Each row has a name. Each question is about the rows just above it.

migo: [-20  10  20  14   7  -5   8 -25   1 -14 -30 -29  24  -8  18  10 -10   1
  11 -10  15   6 -24 -19  51   7  -7  -7  -8  23 -20 -38  14 -12  22  -1
  -3  23  21 -17 -48  -2 -18 -11  14  -3  11  -3  -4  15]
pim: [  5   3  -8 -12  -1  -6  -7  15   0   7  14   9 -15   6  12  -3  -5  10
  -7   7  -5  -4   5   8 -28 -16   2  -6  10 -10   4  24  -8   5 -14  -8
  -3  -7 -13  11  24  -2  11   3 -10   4  -1   1  -3  -7]
komu: [  0 -13 -12  -7  -6  -3  -5  16  -1  16  11  27 -10  14 -12  10  -2 -11
 -13  -2  -4  -8  14  10 -49 -21  13  -6   7 -19  10  27 -14   5  -3 -11
  12   6 -15  -2  33   7  -1  -6  -7   9  -1  15  -6   6]
ravaf: [ -6  -9  -4  12  -5   6   9  -6  -1   1  -8   7  10   4  12   3  11 -19
   9 -10   8   5   7  -3  -3   2   3   9 -10  -5   3  -9   0  -9  12   2
  21  14   0  -9   1   4 -15  -4   2  -2  15   3   1  -4]
finib: [  4 -18 -12   0  -8  12   2  13  -1  12   7  28  -2   6  -8   6  15 -20
  -6   6  -5  -6  20   8 -32 -11  13   9   1 -16  15  16  -8   3   2   3
  18   0 -11  -2  27   8  -3  -2  -2   4  -4  11  -3  -9]
zuled: [  7 -16 -12  -6  -6   9  -2  16   0  11  12  25  -8   5  16   5   7 -11
 -10   0  -9  -8  17  10 -34 -13  11   4   5 -17  15  21 -10   7  -6   2
   9  -7 -13   1  30   6   3   1  -3   6  -5  13  -2  -8]
[-20  10  20  14   7  -5   8 -25   1 -14 -30 -29  24  -8  18  10 -10   1
  11 -10  15   6 -24 -19  51   7  -7  -7  -8  23 -20 -38  14 -12  22  -1
  -3  23  21 -17 -48  -2 -18 -11  14  -3  11  -3  -4  15] is in which row? | migo
Which row holds [  0 -13 -12  -7  -6  -3  -5  16  -1  16  11  27 -10  14 -12  10  -2 -11
 -13  -2  -4  -8  14  10 -49 -21  13  -6   7 -19  10  27 -14   5  -3 -11
  12   6 -15  -2  33   7  -1  -6  -7   9  -1  15  -6   6]? | komu
Whose row is [  5   3  -8 -12  -1  -6  -7  15   0   7  14   9 -15   6  12  -3  -5  10
  -7   7  -5  -4   5   8 -28 -16   2  -6  10 -10   4  24  -8   5 -14  -8
  -3  -7 -13  11  24  -2  11   3 -10   4  -1   1  -3  -7]? | pim

Ges: [ 13 -13 -17  13  18  -9   6  32  -7  -8  17  36  -8  10   9   4 -22 -24
  20   7 -10 -16 -18  -7  14  -8  19   5  -5  -6  20  22 -23  -2]
pava: [  5   2   0  -5  -6 -20  -9 -11  25  -5 -16  -4  -3  -7  -3  11  23 -12
   7   8   7   3 -15  15  19  -2  -8  -4 -13   4   5   6   3  -2]
guro: [ 13  -5 -14  19  17  -5 -19  -1  22  -2  13  10 -15   4 -34   5 -15 -27
  23  16  -1  -4 -30  10  12 -12  -4 -18   5  -6  28  -8 -27   6]
Zuviv: [ 13  -8 -18  24  23   1 -14  13   9  -3  24  20 -15   9 -37   1 -31 -27
  23  12  -7  -9 -26   2   7 -12   4 -14   9  -9  30 -13 -33   6]
temaz: [-17  10   8  -7  -6 -30 -18  13   7 -34  -1  15  18 -15   0  23 -11   2
 -10 -24   9   7  13  11  31  17  -6  34 -27  14  -8  16  -2 -27]
Where do [  5   2   0  -5  -6 -20  -9 -11  25  -5 -16  -4  -3  -7  -3  11  23 -12
   7   8   7   3 -15  15  19  -2  -8  -4 -13   4   5   6   3  -2] appear? | pava

Sep: [-38 -42  49 -46]
noro: [38 40 36 47]
zagol: [-34  42 -33 -41]
vit: [39 36 38 49]
Buko: [45 45 42 49]
runas: [39 39 42 45]
Naru: [43 43 38 50]
bege: [-33 -37 -33  43]
Tir: [ 43 -42 -34 -45]
The one value in vit and runas: | [39]
The one value in Naru and bege: | [43]
The one value in runas and zagol: | [42]
Shared by vit and Sep: | [49]

rire: [-18  37  27  25 -24  38 -26 -15  26 -23 -24  28  43 -17 -27  26 -23  24
 -21 -22  27 -20 -23 -20 -25 -22  32 -20 -18 -24 -15 -13]
rurik: [  6  -9 -11  -9   7 -12  12   7  -9   6   9  -9 -11   5  10 -10   5  -8
   6   9  -7   8   8  10  10  10 -12  10  10   8  -9 -10]
dero: [-18  29  27  25 -24  38 -26 -15  26 -23 -24  28  33 -17 -27  26 -23  24
 -21 -22  27 -20 -23 -20 -25  -8  32 -20 -18 -24 -15 -13]
Zod: [ -5   7   7   6  -5  10  -8  -6   7  -5  -6   7   8  -4  -6   7  -4 -17
  -5  -6   8  -5  -6  -8  -7  -8   9  -7  -8  -5   7   7]
vina: [  6  -9 -11  -9   7 -12 -26   7  -9   6   9  -9 -11   5  10 -10 -23  -8
   6   9  -9   8   8  10  10  10 -12  10  10   8  -9 -10]
gagu: [-11  16  11  11 -11  22 -10  -7  15 -13 -11 -16  17 -10 -11  12 -16  11
 -13 -10  15  -8 -11  -8 -11  -9  16  -8  -8  -9  14  12]
Whose row is [-18  29  27  25 -24  38 -26 -15  26 -23 -24  28  33 -17 -27  26 -23  24
 -21 -22  27 -20 -23 -20 -25  -8  32 -20 -18 -24 -15 -13]? | dero
Shared by gagu and rire: | [-13]

neneb: [ 8  7  6  5 12]
bena: [ -9  39 -13   7 -10]
Bab: [ 21 -12   4 -39  13]
pafi: [-33   6  22   1   4]
rol: [-11   6  -7   6 -13]
lagi: [-39  -6  22 -19 -11]
vin: [-49  10  17   4  -8]
sez: [ -7 -12   9  -5 -25]
Geb: [-46  -8  27  -7 -33]
vared: [ 21 -34 -38 -33  -2]
Shared by rol and neneb: | [6]
Which value is in both sez and rol? | [-7]
Which value is in both pafi and vared? | [-33]
The one value in Bab and sez: | [-12]
The one value in lagi and Bab: | [-39]

